Each row has a name. Each question is about the rows just above it.

K_849: [-30.2 -29.7 -48.7 -19.1 -42.9 -57.4 -63.9 -51.0 -47.0 -47.9 -28.0 -51.8
 -38.3 -33.6 -45.2 -48.8 -27.1  -9.9  -0.9   6.1  -3.6   5.8   0.3  25.4
  20.5  29.2  44.6  28.9  30.5  38.3  37.7  38.8  43.0  73.5  26.3  44.8
  15.8  27.2  39.4  38.6  15.9  18.8   8.1  36.4  18.5  36.0   3.5  19.5
  -0.4 -13.7  18.1   2.1  20.2  17.3   7.3 -14.7]
K_5: [ 42.6  48.6  32.9  67.1  46.7  33.5  27.4  41.4  44.9  43.4  62.1   6.1
 -38.3  -9.9 -45.2 -51.8 -33.6 -48.8 -27.1  -0.9  28.3  29.7  16.5  32.3
  20.0  20.9  29.0   5.8   1.1   3.3  -2.3  -6.0  -8.1  19.6 -30.7 -13.4
 -44.6 -33.7 -21.8 -20.2 -42.5 -37.0 -45.5 -15.2 -28.8  -6.0 -33.3 -13.6
 -27.3 -36.6   0.3 -11.0  13.4  14.9   9.2  -9.2]
K_46: [-16.8 -14.4 -32.6  -2.3 -23.8 -37.5 -46.5 -32.8 -29.3 -30.4 -10.0 -34.3
 -24.2 -20.6 -34.0 -39.7 -18.1  -1.9   5.2  10.9  -0.1   8.3   2.9  27.4
  22.4  31.3  46.2  31.1  33.4  42.1  41.7  45.5  49.8  82.5  36.0  57.1
  29.4  42.5  55.6  56.3  34.2  37.6  27.6  55.5  37.6  56.0  23.5  36.7
  13.4  14.9 -27.3 -11.0   0.3 -36.6   2.7 -24.0]
The next 2 entries after [ 3.5 19.5]:
[ -0.4 -13.7]
Give the next 2 entries after [-51.8 -38.3 -33.6 -45.2 -48.8 -27.1  -9.9  -0.9   6.1].
[-3.6  5.8]
What are the next 2 entries after [-46.5 -32.8 -29.3 -30.4 -10.0 -34.3 -24.2]?
[-20.6 -34.0]
The next 2 entries after [-27.3 -36.6   0.3 -11.0  13.4  14.9]:
[ 9.2 -9.2]
Give the next 2 entries after [46.2 31.1 33.4 42.1 41.7 45.5 49.8].
[82.5 36.0]

K_428: [ 2.8 -4.6  8.9 -3.3 20.2 -3.0]
K_580: [ -6.9  -4.6 -11.6 -89.4 -19.4   2.9]
K_212: [-2.6 -2.7 -2.6 -2.8  2.8  2.6]
K_767: [-2.9 -8.6  7.5 95.1 29.5  8.3]
K_374: [ -4.6   8.9  -3.2 -17.7  20.2   2.9]
K_166: [-7.6 -4.6 -3.7 10.6 57.9  3.0]
The next 2 entries after [-2.7 -2.6]:
[-2.8  2.8]
The next 2 entries after [-4.6  8.9 -3.2]:
[-17.7  20.2]
What are the next 2 entries after [-4.6  8.9 -3.3]?
[20.2 -3.0]
The next 2 entries after [ 7.5 95.1]:
[29.5  8.3]
The next 2 entries after [-6.9 -4.6]:
[-11.6 -89.4]

K_848: [-71.3  64.3 -63.6  67.5  65.4  73.2 -62.4]
K_785: [-71.3  64.3 -63.6 -71.4 -67.3 -68.6  70.6]
K_786: [-71.3  64.3 -63.6  67.5  65.4  73.2 -70.6]
K_763: [-71.0  71.7 -67.7  71.0  67.9  66.8 -66.3]
K_447: [ 73.3 -70.3  73.2 -70.1 -70.8 -67.0  72.0]
Whose row is [-71.3  64.3 -63.6 -71.4 -67.3 -68.6  70.6]?
K_785
Give the next 2 entries after [ 64.3 -63.6 -71.4].
[-67.3 -68.6]
The next 2 entries after [-71.4 -67.3]:
[-68.6  70.6]
Give the next 2 entries after [-63.6 -71.4].
[-67.3 -68.6]

K_940: [-13.7 -68.7  25.1  31.1]
K_981: [ -9.9 -64.4  18.5  23.9]
K_768: [ 18.5  50.1 -91.3  -6.1]
K_495: [ 27.8  78.6 -28.9  16.5]
K_905: [-10.3 -65.1  19.4  25.4]
K_131: [ 39.3  32.1  54.8 -63.4]
K_286: [ 45.8  78.6 -28.9  16.5]
Where do [-10.3 -65.1  19.4  25.4] appear?
K_905
Which row holds [ 39.3  32.1  54.8 -63.4]?
K_131

